Below are the code and all the weights of a small trained network. Each question names an input and a target symbol and asks about switching units off, where a switched-off unit gives its printed mean instead of its output.

import numpy as np


def w(rows, s, z=0):
    codes = np.array(rows[::2]) - 128.0
    scale = np.full(codes.shape[1], s)
    scale[-1] = z or s
    return codes * scale


def norm(h):
    return h / np.sqrt((h * h).mean(-1, keepdims=True) + 1e-5)


def f(y):
    return y / 2 * (1 + np.tanh(0.7978845608 * (y + 0.044715 * y**3)))


def softmax(a):
    e = np.exp(a - a.max(-1, keepdims=True))
    return e / e.sum(-1, keepdims=True)


def log_softmax(a):
    a = a - a.max(-1, keepdims=True)
    return a - np.log(np.exp(a).sum(-1, keepdims=True))


def net(x, mask):
    ids = ['αγδεζηθμξτφψω'.index(c) for c in x.split()]
    T = len(ids)
    res = E[ids] + P[:T]
    u = 0
    for l in range(2):
        q, k, v = (norm(res) @ M[l].T for M in (Q, K, V))
        z = softmax(np.where(np.tri(T) > 0, q @ k.T / 3**0.5, -1e9)) @ v
        res = res + np.where(mask[u], z, O[l][:, -1]) @ O[l][:, :-1]
        u += 1
        y = f(norm(res) @ A[l][:, :-1].T + A[l][:, -1])
        res = res + np.where(mask[u : u + 4], y, B[l][:, -1]) @ B[l][:, :-1]
        u += 4
    return log_softmax(norm(res)[-1] @ U[:, :-1].T + U[:, -1])


Q, K, V, O, A, B = {}, {}, {}, {}, {}, {}
E = w([
[183,131,79,75,103,122,100,133,130,136],'α',
[152,153,69,114,148,192,133,133,121,121],'γ',
[172,117,42,116,120,126,143,108,126,123],'δ',
[153,114,92,140,52,66,106,95,103,134],'ε',
[204,164,100,200,138,177,198,166,106,68],'ζ',
[146,114,103,93,59,67,112,7,108,214],'η',
[106,131,82,105,57,103,139,148,112,178],'θ',
[154,126,83,108,95,165,77,123,103,130],'μ',
[90,161,48,136,87,80,102,135,170,180],'ξ',
[175,128,51,136,120,149,114,129,114,92],'τ',
[184,116,51,110,146,114,119,142,110,126],'φ',
[131,134,72,92,131,145,61,179,148,113],'ψ',
[181,177,95,185,143,190,195,144,131,86],'ω',
],0.0018)
P = w([
[98,157,255,78,147,121,133,131,176,108],'0',
[94,188,153,41,129,140,98,133,59,93],'1',
[119,139,207,120,139,132,139,132,184,111],'2',
[108,172,107,88,125,143,119,144,82,86],'3',
[124,106,160,145,126,144,141,122,202,113],'4',
[106,163,33,102,116,144,117,166,111,64],'5',
],0.0018)
Q[0] = w([
[114,61,227,166,191,145,131,147,138,165],'0.h1',
[179,37,186,160,172,138,91,45,148,123],'0.h1',
[204,116,118,152,111,166,143,126,254,115],'0.h1',
],0.0057)
K[0] = w([
[103,253,172,56,190,101,122,174,39,137],'0.h1',
[101,191,158,111,126,88,127,54,48,114],'0.h1',
[33,153,81,188,94,55,147,119,96,186],'0.h1',
],0.005)
V[0] = w([
[117,77,201,92,22,179,175,159,65,209],'0.h1',
[166,106,112,51,150,141,173,251,147,204],'0.h1',
[181,90,161,102,122,182,113,128,81,100],'0.h1',
],0.0024)
O[0] = w([
[129,133,27,136,137,130,251,204,156,136,70],'0.h1',
[48,65,18,166,108,104,144,93,16,144,255],'0.h1',
[51,126,52,112,146,33,162,108,245,78,244],'0.h1',
],0.0025,0.00042)
A[0] = w([
[210,179,79,166,121,204,199,141,104,66,242],'0.n1',
[111,64,156,96,141,67,157,31,160,77,131],'0.n2',
[121,75,194,166,150,132,211,224,229,187,117],'0.n3',
[163,43,247,120,114,120,211,69,252,61,1],'0.n4',
],0.0022,0.00082)
B[0] = w([
[77,86,121,37,128,86,79,118,139,165,252],'0.n1',
[113,219,37,104,134,153,184,205,173,96,148],'0.n2',
[82,37,251,173,159,142,124,56,33,125,129],'0.n3',
[116,82,50,59,73,155,90,71,29,64,169],'0.n4',
],0.0021,0.0016)
Q[1] = w([
[75,229,1,58,87,94,105,112,49,93],'1.h1',
[189,73,222,179,165,133,141,131,200,212],'1.h1',
[145,218,188,246,190,88,134,192,60,215],'1.h1',
],0.005)
K[1] = w([
[162,15,99,191,149,207,123,102,254,144],'1.h1',
[93,248,130,47,144,90,120,165,39,118],'1.h1',
[83,125,164,70,223,157,125,182,127,105],'1.h1',
],0.0056)
V[1] = w([
[174,181,111,32,65,68,190,14,131,209],'1.h1',
[199,86,141,168,63,5,122,205,82,61],'1.h1',
[96,187,194,183,86,88,205,48,130,157],'1.h1',
],0.0022)
O[1] = w([
[176,64,58,137,191,175,9,222,135,146,253],'1.h1',
[100,85,152,25,2,142,147,140,182,165,76],'1.h1',
[129,132,46,173,56,146,95,122,176,54,71],'1.h1',
],0.0037,0.0019)
A[1] = w([
[95,198,70,131,170,185,94,132,95,26,1],'1.n1',
[143,30,217,167,24,178,99,139,235,77,84],'1.n2',
[243,177,43,147,89,181,61,253,134,220,39],'1.n3',
[108,19,136,114,187,166,110,177,97,191,16],'1.n4',
],0.0028,0.00087)
B[1] = w([
[153,117,127,166,35,80,141,100,148,179,200],'1.n1',
[153,163,55,61,157,57,111,105,2,199,136],'1.n2',
[119,109,215,152,146,159,215,93,136,121,254],'1.n3',
[100,164,123,176,42,71,128,127,92,165,177],'1.n4',
],0.0036,0.0028)
U = w([
[152,98,225,63,132,209,183,186,198,144,155],'α',
[147,189,63,209,223,85,86,84,77,85,136],'γ',
[145,94,35,147,65,185,226,133,185,88,98],'δ',
[104,94,72,40,84,106,24,143,52,171,234],'ε',
[95,144,181,70,144,95,216,36,46,77,6],'ζ',
[200,62,84,183,167,204,65,173,154,102,186],'η',
[43,54,93,198,118,104,200,189,70,204,36],'θ',
[182,176,105,182,31,54,86,102,195,154,104],'μ',
[181,144,255,181,151,153,83,129,70,212,110],'ξ',
[78,184,73,46,65,119,88,103,226,44,92],'τ',
[134,159,63,66,214,64,190,215,194,141,49],'φ',
[79,176,233,74,204,111,48,125,184,94,209],'ψ',
[154,117,181,195,59,169,149,45,129,53,199],'ω',
],0.008,0.0013)

Each question gives the input, a string of symbols that net reads in full, and the target symbol t.
The units are the heads (3 rows each of Q, K, V and O) and the neurons (one row each of A and B). Each row of codes is followed by its name. A weight is (code - 128) times the scale printed after its matrix; where a second scale follows, it is the last column's (O, A, B and U).
mask holds one flag per unit, layer by layer, with each layer's heads first. A switched-off unit (its flag False) gives its mean, the last column of its rows in O or B, instead of its output. The means were averaged over made-up inputs and are rounded, as every weight is.
A unit's drop is (log p(t) with every unit on - log p(t) with that unit switched off) / (log p(t) with every unit on - log p(t) with every unit switched off).
The circuit of an input: a set's keep is (log p(t) with only the set's units on - log p(t) with every unit switched off) / (log p(t) with every unit on - log p(t) with every unit switched off). Starting from all 10 units, units are removed one at a time, each time the one whose removal leaves the highest keep (on an exact tie, the one counted first), for as long as the keep stays at least 0.8.
circuit, biggest first: the units of the circuit, biggest drop first
unit that matters most: the unit with the biggest drop
k most important neurons: the k neurons with the biggest drops, biggest first
top k neurons in layer l: the k neurons of layer l with the biggest drops, biggest first
input γ θ ζ, target θ: circuit, biggest first -> [0.h1; 0.n1; 1.n4]
input μ φ γ ε γ ζ, target γ: unit that matters most -> 1.h1
input γ γ μ, target μ: top 2 neurons in layer 1 -> [1.n1; 1.n3]
input ε τ η, target η: circuit, biggest first -> [1.h1; 0.n2]
input θ γ ζ φ φ, target θ: top 3 neurons in layer 1 -> [1.n4; 1.n1; 1.n2]
input ε τ φ ε φ, target ε: 3 most important neurons -> [1.n2; 0.n3; 0.n4]
input α φ φ ω, target ε: circuit, biggest first -> [1.n3; 1.h1; 0.h1]
input γ θ ζ ε γ, target ε: circuit, biggest first -> [1.n2; 1.h1]
input γ τ ζ ω, target τ: top 2 neurons in layer 0 -> [0.n3; 0.n1]
input φ γ φ, target φ: circuit, biggest first -> [0.h1; 0.n2]
input φ φ δ μ γ, target γ: circuit, biggest first -> [1.h1; 0.h1; 0.n2]
input ζ ε ζ ζ, target τ: 2 most important neurons -> [1.n3; 0.n3]
input γ ζ ζ φ, target τ: circuit, biggest first -> [1.h1; 1.n3]
input μ α ε ε, target α: 2 most important neurons -> [0.n4; 1.n3]
input φ η γ, target η: circuit, biggest first -> [1.h1]
input ε τ γ ε φ, target ε: 2 most important neurons -> [1.n2; 0.n3]
input ε δ γ ζ ε θ, target α: 2 most important neurons -> [0.n4; 1.n3]
input ξ φ θ α γ, target θ: circuit, biggest first -> [0.h1; 1.n4]
input ψ ψ γ τ τ α, target ψ: circuit, biggest first -> [0.h1; 1.h1; 0.n4]
input γ δ γ ξ ζ, target ξ: unit that matters most -> 0.h1
input ε ε ω θ ε φ, target α: circuit, biggest first -> [1.n3; 0.h1]
